Below is a small trained network, with its code and all its weights. Each question gives an input and a target symbol and asks what happens when units are switched off, that is, made to give their printed mean instead of their output.

import numpy as np


def w(rows, s, z=0):
    codes = np.array(rows[::2]) - 128.0
    scale = np.full(codes.shape[1], s)
    scale[-1] = z or s
    return codes * scale


def norm(h):
    return h / np.sqrt((h * h).mean(-1, keepdims=True) + 1e-5)


def f(y):
    return np.maximum(y, 0)


def softmax(a):
    e = np.exp(a - a.max(-1, keepdims=True))
    return e / e.sum(-1, keepdims=True)


def log_softmax(a):
    a = a - a.max(-1, keepdims=True)
    return a - np.log(np.exp(a).sum(-1, keepdims=True))


def net(x, mask):
    ids = ['αβδεζμξπστφψ'.index(c) for c in x.split()]
    T = len(ids)
    res = E[ids] + P[:T]
    r = norm(res)
    for j in range(2):
        rows = slice(4 * j, 4 * j + 4)
        q, k, v = (r @ M[0][rows].T for M in (Q, K, V))
        z = softmax(np.where(np.tri(T) > 0, q @ k.T / 4**0.5, -1e9)) @ v
        o = O[0][rows]
        res = res + np.where(mask[j], z, o[:, -1]) @ o[:, :-1]
    y = f(norm(res) @ A[0][:, :-1].T + A[0][:, -1])
    res = res + np.where(mask[2:18], y, B[0][:, -1]) @ B[0][:, :-1]
    return log_softmax(norm(res)[-1] @ U[:, :-1].T + U[:, -1])


Q, K, V, O, A, B = {}, {}, {}, {}, {}, {}
E = w([
[138,230,175],'α',
[109,246,158],'β',
[47,50,113],'δ',
[46,111,87],'ε',
[104,254,150],'ζ',
[67,2,153],'μ',
[81,73,138],'ξ',
[97,70,156],'π',
[130,176,227],'σ',
[142,96,55],'τ',
[135,144,248],'φ',
[130,198,202],'ψ',
],0.0098)
P = w([
[2,174,229],'0',
[141,100,143],'1',
[134,98,160],'2',
[146,49,115],'3',
[143,65,108],'4',
[145,72,97],'5',
[150,66,100],'6',
[155,78,102],'7',
[154,77,103],'8',
[158,81,99],'9',
[158,82,94],'10',
[159,87,90],'11',
[165,70,113],'12',
[156,59,104],'13',
],0.0055)
Q[0] = w([
[168,85,86],'H1',
[70,133,182],'H1',
[171,110,83],'H1',
[214,88,39],'H1',
[5,152,210],'H2',
[224,11,27],'H2',
[86,179,201],'H2',
[28,199,164],'H2',
],0.024)
K[0] = w([
[177,125,84],'H1',
[80,168,137],'H1',
[171,112,104],'H1',
[215,97,78],'H1',
[41,92,191],'H2',
[255,80,63],'H2',
[71,153,173],'H2',
[33,132,155],'H2',
],0.029)
V[0] = w([
[134,124,136],'H1',
[79,195,47],'H1',
[190,183,132],'H1',
[67,104,102],'H1',
[99,89,66],'H2',
[123,150,100],'H2',
[88,5,126],'H2',
[168,221,175],'H2',
],0.015)
O[0] = w([
[120,130,114,122],'H1',
[206,124,228,169],'H1',
[179,122,83,49],'H1',
[110,131,193,200],'H1',
[188,87,126,193],'H2',
[140,136,126,122],'H2',
[171,1,104,254],'H2',
[57,221,138,17],'H2',
],0.016,0.0098)
A[0] = w([
[85,117,91,167],'N1',
[166,133,142,125],'N2',
[45,138,165,149],'N3',
[125,107,90,99],'N4',
[114,156,215,65],'N5',
[156,129,24,129],'N6',
[156,132,134,135],'N7',
[62,120,111,107],'N8',
[40,97,69,84],'N9',
[121,101,87,112],'N10',
[97,68,108,121],'N11',
[169,181,132,92],'N12',
[135,115,35,174],'N13',
[7,85,83,252],'N14',
[166,186,132,108],'N15',
[76,72,125,125],'N16',
],0.02,0.003)
B[0] = w([
[149,74,100,141],'N1',
[162,164,134,180],'N2',
[148,68,206,188],'N3',
[129,81,103,169],'N4',
[158,132,33,208],'N5',
[230,117,77,160],'N6',
[151,154,136,165],'N7',
[191,78,112,149],'N8',
[208,19,112,145],'N9',
[124,72,101,183],'N10',
[66,143,170,255],'N11',
[99,165,166,150],'N12',
[205,71,74,178],'N13',
[106,128,1,174],'N14',
[107,196,163,157],'N15',
[55,148,127,227],'N16',
],0.04,0.007)
U = w([
[236,162,116,101],'α',
[130,134,174,205],'β',
[29,112,130,117],'δ',
[83,71,236,127],'ε',
[130,167,195,254],'ζ',
[101,150,144,188],'μ',
[60,104,99,65],'ξ',
[108,126,51,22],'π',
[89,114,124,78],'σ',
[182,114,255,40],'τ',
[104,175,59,204],'φ',
[127,102,93,61],'ψ',
],0.016,0.0047)

Each question gives the input, a string of symbols that net reads in full, and the target symbol t.
The units are the heads (4 rows each of Q, K, V and O) and the neurons (one row each of A and B). Each row of codes is followed by its name. A weight is (code - 128) times the scale printed after its matrix; where a second scale follows, it is the last column's (O, A, B and U).
mask holds one flag per unit, heads first, then neurons. A switched-off unit (its flag False) gives its mean, the last column of its rows in O or B, instead of its output. The means were averaged over made-up inputs and are rounded, as every weight is.
A unit's drop is (log p(t) with every unit on - log p(t) with that unit switched off) / (log p(t) with every unit on - log p(t) with every unit switched off).
The circuit of an input: a set's keep is (log p(t) with only the set's units on - log p(t) with every unit switched off) / (log p(t) with every unit on - log p(t) with every unit switched off). Starting from the 12 units with the biggest drops (on a tie, the unit counted first), units are removed one at a time, each time the one whose removal leaves the highest keep (on an exact tie, the one counted first), for as long as the keep stays at least 0.8.
circuit, biggest first: the units of the circuit, biggest drop first
most important unit: the unit with the biggest drop
k most important neurons: the k neurons with the biggest drops, biggest first
which heads matter: for each layer, one digit per head in row order, 1 if its drop is at least 0.15 and else 0, layers parted by /
drop of u: that unit's drop, to one decimal
input δ ψ φ φ ψ α ψ, target ε: which heads matter : 01
input β ε π β ξ α, target ζ: which heads matter : 01
input ψ τ β β α ε ε ξ π α, target φ: circuit, biggest first : H2; N5
input τ ξ τ ε β ε μ α, target τ: circuit, biggest first : N14; H1
input ε ε π, target ε: most important unit : H1
input τ ψ ε ψ ε ε ε β, target τ: which heads matter : 10
input ε σ δ ε σ ε ε ε β ξ ε σ, target α: 3 most important neurons : N5; N3; N11
input δ τ ε, target δ: which heads matter : 10
input ξ β ψ β φ, target δ: which heads matter : 11
input ψ β ε ξ ε ζ, target φ: 2 most important neurons : N14; N11
input τ φ ψ ε ψ, target τ: which heads matter : 10
input β α ξ π π μ β ψ ψ, target ζ: which heads matter : 01
input τ μ ε ψ σ, target τ: which heads matter : 11
input ε ε φ, target α: most important unit : N5
input ψ ε ε μ ζ ε ψ ζ, target φ: 3 most important neurons : N14; N11; N5
input ψ σ ζ α ε σ, target φ: 3 most important neurons : N14; N5; N11
input β β ε τ ξ φ δ α, target ζ: drop of N3 : 0.2
input ε α μ τ φ, target α: drop of N10 : 0.1
input τ δ τ ζ ξ π ψ ε ψ, target τ: drop of N4 : 0.0
input ε φ ε α, target α: drop of N5 : 0.7
input β ψ φ μ ε β σ φ ξ π ζ, target ζ: most important neuron : N3
input ε ψ τ ψ ε ξ ε ψ ψ ζ, target α: 2 most important neurons : N5; N14
